Here is a tiny trained network, its code and every weight. The questions are about switching its units off for an input and a target symbol, where a switched-off unit gives its printed mean instead of its output.

import numpy as np


def w(rows, s, z=0):
    codes = np.array(rows[::2]) - 128.0
    scale = np.full(codes.shape[1], s)
    scale[-1] = z or s
    return codes * scale


def norm(h):
    return h / np.sqrt((h * h).mean(-1, keepdims=True) + 1e-5)


def f(y):
    return y / 2 * (1 + np.tanh(0.7978845608 * (y + 0.044715 * y**3)))


def softmax(a):
    e = np.exp(a - a.max(-1, keepdims=True))
    return e / e.sum(-1, keepdims=True)


def log_softmax(a):
    a = a - a.max(-1, keepdims=True)
    return a - np.log(np.exp(a).sum(-1, keepdims=True))


def net(x, mask):
    ids = ['ΓΞΠΦΨαβδεζημ'.index(c) for c in x.split()]
    T = len(ids)
    res = E[ids] + P[:T]
    r = norm(res)
    for j in range(2):
        rows = slice(3 * j, 3 * j + 3)
        q, k, v = (r @ M[0][rows].T for M in (Q, K, V))
        z = softmax(np.where(np.tri(T) > 0, q @ k.T / 3**0.5, -1e9)) @ v
        o = O[0][rows]
        res = res + np.where(mask[j], z, o[:, -1]) @ o[:, :-1]
    y = f(norm(res) @ A[0][:, :-1].T + A[0][:, -1])
    res = res + np.where(mask[2:14], y, B[0][:, -1]) @ B[0][:, :-1]
    return log_softmax(norm(res)[-1] @ U[:, :-1].T + U[:, -1])


Q, K, V, O, A, B = {}, {}, {}, {}, {}, {}
E = w([
[172,144,164,100,41],'Γ',
[158,130,137,224,184],'Ξ',
[225,88,107,102,109],'Π',
[130,196,111,136,51],'Φ',
[59,68,89,136,58],'Ψ',
[191,83,174,140,152],'α',
[76,44,142,159,229],'β',
[64,204,190,104,148],'δ',
[6,126,46,193,105],'ε',
[185,2,64,107,91],'ζ',
[96,148,109,112,88],'η',
[161,98,59,169,64],'μ',
],0.019)
P = w([
[168,235,23,60,254],'0',
[154,135,119,104,147],'1',
[147,141,122,103,147],'2',
[138,131,121,95,148],'3',
[125,132,117,78,133],'4',
[124,121,120,84,140],'5',
[122,136,119,79,131],'6',
[125,130,122,72,138],'7',
],0.0076)
Q[0] = w([
[103,190,168,138,133],'head 0',
[183,126,161,96,149],'head 0',
[159,203,46,109,137],'head 0',
[108,87,124,207,95],'head 1',
[156,206,5,95,181],'head 1',
[139,127,92,54,100],'head 1',
],0.034)
K[0] = w([
[96,188,139,147,170],'head 0',
[214,120,181,126,130],'head 0',
[183,235,51,115,135],'head 0',
[104,44,126,210,53],'head 1',
[149,228,4,151,219],'head 1',
[149,115,72,69,131],'head 1',
],0.024)
V[0] = w([
[89,82,108,146,70],'head 0',
[127,172,128,178,98],'head 0',
[149,106,47,156,87],'head 0',
[148,103,145,241,173],'head 1',
[183,207,130,248,111],'head 1',
[59,208,167,177,106],'head 1',
],0.016)
O[0] = w([
[98,133,67,157,165,90],'head 0',
[91,120,93,63,86,61],'head 0',
[173,130,49,160,124,158],'head 0',
[129,170,74,9,197,123],'head 1',
[218,218,21,127,159,131],'head 1',
[132,237,166,154,156,2],'head 1',
],0.011,0.0045)
A[0] = w([
[109,90,138,80,219,255],'neuron 0',
[97,50,212,116,82,166],'neuron 1',
[110,135,184,212,165,203],'neuron 2',
[119,94,49,106,161,97],'neuron 3',
[197,70,159,169,224,152],'neuron 4',
[63,172,89,106,72,60],'neuron 5',
[78,126,90,123,190,187],'neuron 6',
[77,165,102,138,158,66],'neuron 7',
[120,159,128,59,49,155],'neuron 8',
[29,136,88,171,134,79],'neuron 9',
[92,67,217,59,114,91],'neuron 10',
[38,248,229,72,125,55],'neuron 11',
],0.016,0.0038)
B[0] = w([
[120,156,221,157,166,199],'neuron 0',
[192,167,172,179,218,253],'neuron 1',
[157,120,124,49,87,189],'neuron 2',
[158,104,154,92,120,187],'neuron 3',
[17,152,123,124,129,192],'neuron 4',
[59,89,102,145,187,144],'neuron 5',
[123,147,135,78,135,163],'neuron 6',
[102,119,115,93,158,137],'neuron 7',
[135,148,195,142,148,148],'neuron 8',
[84,143,122,156,62,155],'neuron 9',
[66,135,110,214,147,214],'neuron 10',
[132,114,55,37,5,185],'neuron 11',
],0.026,0.012)
U = w([
[87,128,77,230,37,112],'Γ',
[136,196,72,85,178,141],'Ξ',
[124,15,105,145,153,117],'Π',
[120,211,33,208,119,43],'Φ',
[108,138,87,169,117,89],'Ψ',
[104,57,155,55,137,112],'α',
[26,146,191,116,145,144],'β',
[83,147,142,93,37,253],'δ',
[22,153,21,151,124,148],'ε',
[107,107,106,153,123,117],'ζ',
[188,162,169,160,86,73],'η',
[146,99,3,157,130,213],'μ',
],0.013,0.0041)

Each question gives the input, a string of symbols that net reads in full, and the target symbol t.
The units are the heads (3 rows each of Q, K, V and O) and the neurons (one row each of A and B). Each row of codes is followed by its name. A weight is (code - 128) times the scale printed after its matrix; where a second scale follows, it is the last column's (O, A, B and U).
mask holds one flag per unit, heads first, then neurons. A switched-off unit (its flag False) gives its mean, the last column of its rows in O or B, instead of its output. The means were averaged over made-up inputs and are rounded, as every weight is.
A unit's drop is (log p(t) with every unit on - log p(t) with that unit switched off) / (log p(t) with every unit on - log p(t) with every unit switched off).
The circuit of an input: a set's keep is (log p(t) with only the set's units on - log p(t) with every unit switched off) / (log p(t) with every unit on - log p(t) with every unit switched off). Starting from the 12 units with the biggest drops (on a tie, the unit counted first), units are removed one at a time, each time the one whose removal leaves the highest keep (on an exact tie, the one counted first), for as long as the keep stays at least 0.8.
units of the circuit, in order: the units of the circuit, biggest drop first
unit that matters most: the unit with the biggest drop
k most important neurons: the k neurons with the biggest drops, biggest first
which heads matter: for each layer, one digit per head in row order, 1 if its drop is at least 0.15 and else 0, layers parted by /
drop when u is switched off: that unit's drop, to one decimal
input ε μ δ, target δ: unit that matters most => neuron 11
input Φ Γ Π, target Φ: which heads matter => 01
input β Γ ζ α α α Π Ψ, target Γ: units of the circuit, in order => (neuron 9; head 0)
input α α Π, target α: 4 most important neurons => (neuron 1; neuron 10; neuron 11; neuron 4)
input μ Φ α η, target μ: units of the circuit, in order => (head 1; neuron 0)
input μ Ξ ζ δ η, target μ: which heads matter => 10
input ε Φ Ξ η, target ε: which heads matter => 11
input Γ β δ Φ Ξ Ψ ε Π, target Γ: which heads matter => 11
input Γ Ξ β μ Ξ Φ, target Γ: units of the circuit, in order => (head 1; neuron 1)
input δ Φ δ Γ α Φ Π, target δ: 4 most important neurons => (neuron 1; neuron 2; neuron 10; neuron 4)
input μ μ Φ η Φ Γ α Φ, target μ: units of the circuit, in order => (head 1; neuron 0; neuron 4)
input Ψ Ξ ε, target ε: 2 most important neurons => (neuron 9; neuron 1)
input δ Φ α α ζ Γ η, target δ: 2 most important neurons => (neuron 11; neuron 8)
input η Γ β η, target η: unit that matters most => head 1
input β Φ Γ ε, target ε: 2 most important neurons => (neuron 9; neuron 5)
input Γ δ Γ η Π, target Γ: 2 most important neurons => (neuron 1; neuron 4)
input δ Γ η β Ξ η, target δ: drop when head 1 is switched off => 1.5
input ε Ξ Ξ Φ, target ε: drop when neuron 0 is switched off => 0.1
input μ Ψ ζ Ξ ε Ξ, target Ξ: drop when head 1 is switched off => 1.5
input η Ξ δ α ε δ Γ, target η: most important neuron => (neuron 2)
